Here is a tiny trained network, its code and every weight. The questions are about switching its units off for an input and a class, where a switched-off unit gives its printed mean instead of its output.

import numpy as np


def w(rows, s, z=0):
    codes = np.array(rows[::2]) - 128.0
    scale = np.full(codes.shape[1], s)
    scale[-1] = z or s
    return codes * scale


def f(y):
    return np.maximum(y, 0)


def log_softmax(a):
    a = a - a.max(-1, keepdims=True)
    return a - np.log(np.exp(a).sum(-1, keepdims=True))


def net(x, mask):
    res = np.array(x, float).reshape(1, 4) / 4 @ E
    y = f(res @ A[0][:, :-1].T + A[0][:, -1])
    res = res + np.where(mask, y, B[0][:, -1]) @ B[0][:, :-1]
    return log_softmax(res[-1] @ U[:, :-1].T + U[:, -1])


A, B = {}, {}
E = w([
[108,81,122,42,94,105,141,1],'x0',
[189,94,164,80,185,116,147,91],'x1',
[115,142,237,24,165,190,138,148],'x2',
[175,100,111,139,245,137,107,210],'x3',
],0.0088)
A[0] = w([
[135,57,100,82,224,75,68,52,252],'n0',
[63,191,137,113,113,141,137,180,206],'n1',
[66,207,159,155,60,108,139,180,222],'n2',
[126,241,219,151,146,134,141,162,189],'n3',
[164,134,174,50,84,214,107,78,203],'n4',
[132,147,163,132,57,59,144,39,174],'n5',
[159,159,146,168,166,134,172,223,195],'n6',
[65,28,103,64,107,148,193,110,181],'n7',
[136,94,110,163,183,178,171,151,194],'n8',
[140,131,92,30,46,53,166,48,82],'n9',
[140,125,174,36,104,254,207,83,202],'n10',
[154,196,148,68,131,66,169,82,193],'n11',
[143,213,64,159,105,70,99,105,204],'n12',
],0.0079,0.0037)
B[0] = w([
[189,85,49,146,141,197,209,112,238],'n0',
[161,108,73,41,248,98,73,128,197],'n1',
[116,173,43,1,105,131,126,100,219],'n2',
[87,75,145,87,157,134,45,115,208],'n3',
[51,119,176,140,148,169,77,135,231],'n4',
[6,179,175,160,80,129,138,110,227],'n5',
[167,25,131,156,161,187,94,118,226],'n6',
[140,51,117,194,151,169,64,168,209],'n7',
[103,130,99,65,117,222,130,111,191],'n8',
[97,113,201,226,93,241,176,79,233],'n9',
[32,66,174,118,160,182,89,132,254],'n10',
[67,10,144,118,80,218,81,120,198],'n11',
[203,146,88,116,56,74,124,22,208],'n12',
],0.0064,0.0085)
U = w([
[140,114,172,202,72,165,179,139,68],'0',
[125,196,239,116,180,90,227,202,3],'1',
[173,255,143,76,80,65,127,87,161],'2',
[83,125,197,48,195,130,53,201,140],'3',
[199,83,86,87,119,151,185,194,230],'4',
],0.0091,0.0024)

Each question gives the input, the list of numbers given to net, and the class t.
The units are the neurons (one row each of A and B). Each row of codes is followed by its name. A weight is (code - 128) times the scale printed after its matrix; where a second scale follows, it is the last column's (A, B and U).
mask holds one flag per neuron, in row order. A switched-off neuron (its flag False) gives its mean, the last column of its row in B, instead of its output. The means were averaged over made-up inputs and are rounded, as every weight is.
A unit's drop is (log p(t) with every unit on - log p(t) with that unit switched off) / (log p(t) with every unit on - log p(t) with every unit switched off).
The circuit of an input: a set's keep is (log p(t) with only the set's units on - log p(t) with every unit switched off) / (log p(t) with every unit on - log p(t) with every unit switched off). Starting from the 12 units with the biggest drops (on a tie, the unit counted first), units are removed one at a time, each time the one whose removal leaves the highest keep (on an exact tie, the one counted first), for as long as the keep stays at least 0.8.
circuit, biggest first: the units of the circuit, biggest drop first
most important unit: the unit with the biggest drop
top k neurons: the k neurons with the biggest drops, biggest first
drop of u: that unit's drop, to one decimal
input [-2,2,-8,-7], class 2: most important unit -> n12
input [-3,8,2,6], class 4: circuit, biggest first -> n0, n4
input [4,0,0,5], class 4: circuit, biggest first -> n0, n5
input [7,-4,1,2], class 0: circuit, biggest first -> n9, n1
input [1,-2,-3,4], class 4: circuit, biggest first -> n5, n10
input [8,3,4,1], class 0: top 2 neurons -> n9, n0
input [1,-2,0,1], class 4: top 3 neurons -> n5, n10, n4
input [-5,6,1,5], class 4: circuit, biggest first -> n10, n4
input [-3,2,1,7], class 4: top 3 neurons -> n10, n4, n5
input [-1,-6,0,8], class 4: top 3 neurons -> n10, n4, n5
input [8,-5,0,6], class 4: top 2 neurons -> n0, n5
input [7,5,5,-6], class 0: drop of n9 -> 1.6
input [5,6,3,-2], class 0: drop of n0 -> 0.3
input [-8,-6,0,-4], class 4: drop of n5 -> 0.4
input [3,3,-1,8], class 4: top neuron -> n0
input [8,1,6,-5], class 0: drop of n0 -> 0.1
